Where the symbols take the points:
NC: +>SD, ~>TZ, *>JF, &>RF, !>FP, @>NM
NM: +>BP, ~>NR, *>JT, &>ZL, !>JH, @>NC
MP: +>ZF, ~>CD, *>RH, &>CP, !>TB, @>DH
RF: +>NC, ~>RH, *>TB, &>JG, !>LG, @>ZL
DH: +>HN, ~>JZ, *>DJ, &>SB, !>DD, @>MP
ZT: +>RH, ~>QL, *>CP, &>NG, !>JG, @>DL
LL: +>JZ, ~>GJ, *>MG, &>RC, !>SB, @>BL
QF: +>TB, ~>CP, *>JG, &>GP, !>PN, @>LB
TZ: +>NG, ~>DP, *>ZF, &>RH, !>NC, @>NR
SL: +>GJ, ~>TN, *>NT, &>BF, !>RC, @>HG
CP: +>MP, ~>BL, *>ZT, &>QM, !>QF, @>SB
TN: +>LB, ~>NJ, *>BP, &>JT, !>SL, @>GP
TB: +>JF, ~>MP, *>RF, &>QF, !>HD, @>DD
LG: +>FP, ~>RF, *>HD, &>JM, !>CJ, @>FQ
DP: +>ML, ~>FP, *>PZ, &>CJ, !>TZ, @>JJ
FQ: +>JH, ~>ZL, *>BR, &>LZ, !>BN, @>LG
ZL: +>NM, ~>DJ, *>DD, &>NH, !>FQ, @>RF
NH: +>ZL, ~>DL, *>LB, &>BP, !>LZ, @>JG
CR: +>MG, ~>NT, *>RC, &>JJ, !>BH, @>ML
GJ: +>BR, ~>LB, *>LZ, &>SL, !>LL, @>PN
JM: +>LG, ~>JG, *>PN, &>QP, !>QL, @>LZ
DD: +>JT, ~>DH, *>ZL, &>LB, !>BR, @>TB
BN: +>JJ, ~>FQ, *>JZ, &>MG, !>DJ, @>CJ
JT: +>TN, ~>HN, *>NM, &>DD, !>BF, @>JF
DJ: +>NR, ~>BN, *>DH, &>DL, !>ZL, @>RH
QM: +>CP, ~>ZJ, *>NG, &>ZF, !>GP, @>NJ
HG: +>PN, ~>GP, *>QP, &>SR, !>ZJ, @>SL
MG: +>BN, ~>LZ, *>LL, &>CR, !>DL, @>QL
PZ: +>ZJ, ~>SR, *>DP, &>CD, !>ZF, @>QC
BH: +>DL, ~>CR, *>NJ, &>NR, !>BP, @>NG
BR: +>BF, ~>DD, *>FQ, &>GJ, !>JZ, @>HD
NG: +>ZT, ~>ML, *>QM, &>TZ, !>SD, @>BH
QL: +>CJ, ~>JM, *>BL, &>ML, !>ZT, @>MG
ML: +>QL, ~>QP, *>ZJ, &>DP, !>NG, @>CR
CD: +>PZ, ~>HD, *>CJ, &>BL, !>MP, @>JZ
NR: +>BH, ~>JJ, *>HN, &>DJ, !>NM, @>TZ
NJ: +>SB, ~>RC, *>BH, &>HN, !>TN, @>QM
FP: +>QP, ~>NC, *>SR, &>LG, !>DP, @>JH
JG: +>RF, ~>ZT, *>QF, &>SD, !>JM, @>NH
QC: +>RC, ~>BF, *>JJ, &>JZ, !>HN, @>PZ
ZF: +>QM, ~>PZ, *>TZ, &>MP, !>JF, @>HN
LB: +>DD, ~>SB, *>NH, &>TN, !>GJ, @>QF
SR: +>HG, ~>JF, *>FP, &>HD, !>PZ, @>BF
PN: +>HD, ~>QF, *>JM, &>HG, !>BL, @>GJ
SD: +>JG, ~>NG, *>GP, &>NC, !>QP, @>BP
RC: +>LL, ~>SL, *>CR, &>QC, !>NJ, @>ZJ
BF: +>SL, ~>JT, *>JH, &>BR, !>QC, @>SR
JJ: +>CR, ~>JH, *>QC, &>BN, !>NR, @>DP
LZ: +>FQ, ~>NH, *>GJ, &>NT, !>MG, @>JM
NT: +>LZ, ~>BP, *>SL, &>JH, !>CR, @>QP
RH: +>TZ, ~>CJ, *>MP, &>ZT, !>RF, @>DJ
BP: +>NH, ~>BH, *>TN, &>NM, !>NT, @>SD
DL: +>DJ, ~>MG, *>SB, &>BH, !>NH, @>ZT
JF: +>GP, ~>ZF, *>NC, &>TB, !>SR, @>JT
JZ: +>QC, ~>BR, *>BN, &>LL, !>DH, @>CD
QP: +>JM, ~>SD, *>HG, &>FP, !>ML, @>NT
BL: +>CD, ~>PN, *>QL, &>ZJ, !>CP, @>LL
JH: +>NT, ~>NM, *>BF, &>FQ, !>JJ, @>FP
HD: +>SR, ~>TB, *>LG, &>PN, !>CD, @>BR
HN: +>NJ, ~>QC, *>NR, &>DH, !>JT, @>ZF
SB: +>DH, ~>LL, *>DL, &>NJ, !>LB, @>CP
CJ: +>DP, ~>LG, *>CD, &>QL, !>RH, @>BN
ZJ: +>BL, ~>HG, *>ML, &>PZ, !>QM, @>RC
GP: +>QF, ~>QM, *>SD, &>JF, !>HG, @>TN

The rows follow the links: the fewer symbols apart two points are, the more alike their rows tend to be.

Point, then a row for it; each showing differs a little:
CR -> 29	-16	8	28	-41	-40	53	6	6	27	-8	77	-23	0	-45	-99	15	-48	-73	44	37	-13	18	1	23	-32	68	-26	-11	27	51	33	-25	31	93	58	-37	-1	16	-66	-9	21	-34	36	-11	85	10	-4	31	-31
JF -> -5	-2	-24	6	60	22	-71	9	-45	-82	-42	-46	17	-11	58	50	-10	39	14	-71	-61	-17	-22	21	27	6	-82	10	43	-32	-56	-2	-12	-31	-65	-44	6	45	-11	43	-32	-41	25	31	11	-53	28	-44	10	-26
DJ -> 18	-13	-54	-1	-36	-3	43	-7	83	15	43	-9	28	-19	-14	-34	-31	20	14	35	45	50	-51	-4	-56	65	51	-16	-37	43	-5	3	-7	29	-8	73	34	-24	12	-33	-18	14	-98	-42	-4	22	-45	66	-8	22
DH -> -2	59	-86	-58	-27	50	15	-24	94	32	27	-33	12	35	68	25	-22	17	32	29	30	0	-66	55	-118	114	-17	-15	-14	18	-17	-21	37	-25	0	14	15	27	-57	2	-25	-72	-44	-23	27	0	-29	4	-6	-26
GP -> -7	-32	5	5	56	23	-62	-48	-42	-36	-70	-15	11	26	22	3	27	40	21	-43	-59	-46	-5	46	26	-51	-29	-8	4	-41	-53	-27	17	-74	-20	-54	-12	49	-8	16	13	17	82	9	12	-56	39	-41	10	-19
HD -> -34	62	58	-42	-7	47	-42	51	-29	-14	42	-27	-48	24	20	145	9	-21	33	-48	-57	2	22	-10	1	24	-77	55	23	-43	-22	-29	8	29	-51	-78	25	-66	-22	93	6	-47	26	21	1	-21	9	-26	-4	0
BL -> -81	63	58	-91	24	33	-37	30	-42	15	35	17	36	63	-28	-3	68	-32	-11	35	46	-41	33	28	-25	-26	-49	50	-16	-13	15	-46	26	-27	12	-79	-17	9	-8	-19	43	30	80	39	25	-27	58	-32	3	2
QL -> -63	7	101	-60	-40	-23	-7	26	11	5	39	2	47	9	-90	-55	28	-22	-29	27	47	24	35	-34	55	-76	1	48	-18	9	20	-48	-35	32	17	20	20	-55	58	-40	58	73	-8	-4	18	-21	53	25	8	55
TN -> 56	-20	-55	44	60	-8	16	-78	-41	49	-39	48	0	-18	66	-16	-11	27	12	-9	-47	-4	-30	57	-55	2	14	-85	10	-5	-14	20	46	-66	19	-37	-33	54	-75	-24	21	-25	53	7	-15	-22	-28	-36	35	-58
NT -> 35	-30	-2	86	-25	-67	75	-30	-59	27	-17	88	-74	5	-15	-20	-31	-35	-8	-8	-35	21	32	-25	32	-28	77	-60	7	0	29	40	-11	24	51	40	-35	-29	-17	-30	17	9	-4	-37	-32	50	-18	19	12	-39
JT -> 67	-13	-81	56	39	18	9	-24	-15	-5	-14	-34	-1	-17	102	13	-21	15	3	-22	-45	-17	-48	27	-87	42	-13	-39	25	-6	-39	59	11	-38	-6	-18	-21	53	-54	29	-34	-69	-15	6	-18	2	-77	-27	-8	-76
PZ -> -37	32	-21	-59	23	51	-95	52	-29	-77	-7	-8	16	15	23	55	56	-64	-47	-12	21	-49	26	6	36	-44	-69	56	30	-32	52	14	-32	2	-9	-43	32	34	11	23	-65	-41	21	79	32	5	32	-43	-19	-1
ZL -> 62	-21	-10	61	-13	-33	60	-33	48	24	56	-16	17	-51	23	-14	-58	27	6	10	7	84	-38	-61	-63	74	25	-10	13	32	-49	23	-15	53	-20	46	4	-29	32	-2	20	3	-52	-58	-24	-7	-63	44	-1	-42

Each walk starts at a row. The symbols on each line, taken left to right, move it on to the next point.
Each answer is a row, close to the row of the point it stands for.
start 19	-94	36	49	61	-44	-14	-55	-48	-37	-58	-23	25	-52	-40	-58	4	64	14	-44	-49	30	23	-9	97	-99	14	-11	23	-30	-42	-24	-47	-11	-29	7	7	17	25	4	18	67	17	-8	-29	-45	36	4	14	42
& * ~ ~ @ ! * 62	-33	-115	21	-38	-41	38	-19	74	-19	-23	-13	7	-46	3	-64	-45	22	-37	21	17	23	1	19	-15	24	58	-44	-11	28	8	34	-33	34	11	99	6	41	37	-16	-76	-12	-102	-4	-4	43	-30	34	-29	-5
& ! @ * ! + 6	20	-1	-13	24	40	-44	59	-63	-70	6	-15	-63	2	34	78	22	-27	-11	-81	-54	-38	9	14	41	-15	-74	21	19	-38	-7	30	-9	6	-24	-33	4	-2	1	75	-38	-52	50	28	-8	25	9	-61	-17	-1
start -60	68	31	-86	-3	68	-79	54	23	-39	66	-25	41	16	2	79	55	-53	-4	25	40	-38	7	-13	-1	8	-76	80	15	-17	0	-12	-4	16	-13	-44	42	-2	6	22	-1	-30	26	44	33	-31	27	-24	1	5
! * ! ! @ + ! 43	2	-51	23	-38	-35	46	32	76	-34	13	54	-10	-35	-15	-60	-20	-60	-91	31	33	17	-2	-21	-14	-11	36	10	4	38	61	72	-58	42	38	75	-4	-1	41	-49	-41	-32	-63	39	-13	79	-16	-2	-10	-27
~ + * * @ & ! -14	-37	11	6	7	7	-33	49	17	-90	-2	6	32	-52	-43	-15	24	-26	-91	-3	19	2	9	-33	111	-81	-23	56	-3	-3	32	4	-66	69	1	57	30	-11	87	-8	-65	17	-19	58	-11	36	25	5	-18	18
start -31	-1	-56	-57	39	38	-80	-25	-33	-20	-90	-51	24	55	-8	-9	40	28	18	-10	13	-45	5	76	25	-52	-26	-21	-24	-40	-1	-52	-4	-84	-9	-43	3	77	-5	-2	-13	7	54	62	50	-28	42	-26	-16	31
@ * + & * + ! * 40	-62	35	48	-25	-44	94	-68	13	47	16	21	13	-33	-18	-66	-39	33	19	33	-7	70	-23	-7	-66	17	44	-42	25	5	-46	-2	9	12	8	25	-6	-22	-25	-49	64	71	-14	-76	-11	-30	-47	29	14	-20
! ! ~ & + ~ & 75	-81	-22	100	21	-77	60	-66	-14	6	-45	16	0	-42	-7	-91	-37	27	-12	-9	-19	36	-38	5	-2	-23	59	-78	22	17	-9	26	-17	-9	22	46	-47	8	3	-47	24	35	-3	-34	-25	0	-46	22	36	-25
start 9	-57	15	39	18	-14	-23	33	-37	-80	-18	-5	-56	-54	-22	-8	1	-33	-24	-51	-46	-5	61	-34	99	-55	-17	23	20	-20	-13	21	-69	77	-30	19	0	-46	63	56	-11	8	-26	2	-30	30	9	-7	-26	51
~ @ * ! ! ~ * * 13	40	-48	53	21	-1	24	15	-22	8	3	45	-82	-1	83	81	-17	-61	-25	-30	-44	-43	-18	-8	-18	46	-9	-24	20	8	37	71	33	6	28	-12	-19	9	-44	49	-41	-92	3	14	-20	21	-46	-31	-14	-45
! + ! ~ ! + -10	50	-44	-64	-19	15	14	-49	44	109	-22	21	-4	55	26	-25	-8	30	46	61	33	-7	-45	57	-99	63	21	-44	-21	29	16	-21	77	-77	39	-22	1	55	-69	-18	8	0	-9	-12	26	-12	9	2	15	-16
start 14	-45	58	19	28	-28	-8	10	2	-53	35	-72	50	-48	-38	-1	-44	73	26	-26	-12	77	-11	-58	17	15	-14	29	4	-7	-91	-21	-37	41	-70	5	40	-55	50	34	24	41	-20	-53	-16	-44	-1	33	-1	37
~ ~ + ! & + -14	-54	-48	-1	-1	23	-49	19	43	-98	-40	-66	54	-37	-59	-54	-11	50	-14	-20	19	14	12	-15	93	-38	-3	6	-32	-10	-10	-6	-68	34	-29	56	36	34	47	12	-68	15	-61	5	9	8	21	40	-29	72
~ + + + * ! & -67	37	16	-94	11	49	-65	-16	13	18	-10	-46	64	44	-12	4	43	51	55	18	34	-39	-21	68	2	-6	-22	16	-26	-17	-27	-69	44	-56	-17	-42	19	12	-24	6	33	63	42	10	52	-49	43	-20	6	39
start 14	20	-132	-17	-10	37	-37	-17	49	-2	-25	-38	2	10	61	5	-20	22	-21	20	11	-27	-54	57	-41	45	4	-52	-11	6	10	25	8	-43	22	7	9	80	-51	-12	-91	-75	-23	3	31	18	-30	-21	-26	-37
! ~ ~ & ~ ~ & 35	23	18	25	12	-25	48	-45	0	61	-19	37	19	23	55	9	-6	30	42	35	-18	16	-38	29	-117	46	15	-43	26	-7	-23	9	78	-63	-16	-61	-8	22	-74	-19	56	-8	36	-26	-9	-45	-22	-19	29	-51
~ + + + * ! & 94	-38	-63	86	-2	-52	60	-26	4	-17	-8	-17	1	-67	4	-37	-77	29	-33	-20	-40	44	-29	-22	-1	19	38	-35	26	22	-34	55	-28	30	11	59	-1	7	7	-19	-41	-24	-43	-29	-21	-12	-48	22	7	-32
start -48	-38	21	-46	-12	-25	-20	-16	10	-3	-9	-48	52	3	-81	-57	18	71	51	41	54	29	35	-13	38	-29	21	-7	-34	-4	-15	-96	-32	-6	-25	23	17	-2	35	-29	18	80	-13	-25	5	-21	35	66	0	97
~ ~ + ! & + -35	15	53	-44	-21	2	-13	82	32	-52	79	-13	45	-33	-70	7	16	-21	-29	18	50	26	28	-73	27	-20	-24	101	-20	14	8	-20	-23	86	-24	29	40	-40	73	-12	-9	48	-29	18	-6	-4	23	35	-20	58
& * & ~ ~ ~ & -19	27	-88	-56	45	65	-82	18	12	-71	-39	-86	34	6	38	27	16	22	4	-40	1	-41	-28	52	37	-18	-61	-4	-6	-12	-15	-17	-16	-21	-26	-24	27	86	-10	25	-74	-35	10	32	35	-17	25	-22	-21	19
start -47	42	-6	-89	14	52	-65	42	46	-30	21	-70	57	24	25	53	21	34	38	-17	32	-24	-22	16	-17	32	-42	30	-25	2	-32	-42	24	-28	-53	-43	28	25	-3	31	-28	-27	-4	16	47	-52	26	5	-18	50
~ + * + + & -37	-33	49	12	18	-40	-26	22	-32	-27	-33	24	35	-15	-82	-75	34	-31	-52	27	26	-34	70	-19	122	-90	3	39	-6	-3	44	-22	-40	24	28	25	5	-19	40	-34	12	53	10	46	-3	14	54	-2	9	50
~ @ ! + 1	14	51	3	-65	-38	70	-5	21	89	36	72	21	11	-47	-85	-2	-52	-33	69	64	24	3	-26	-20	9	59	-11	-7	35	41	19	-2	24	52	45	-20	-45	31	-64	52	33	-33	1	-9	39	-10	40	22	3
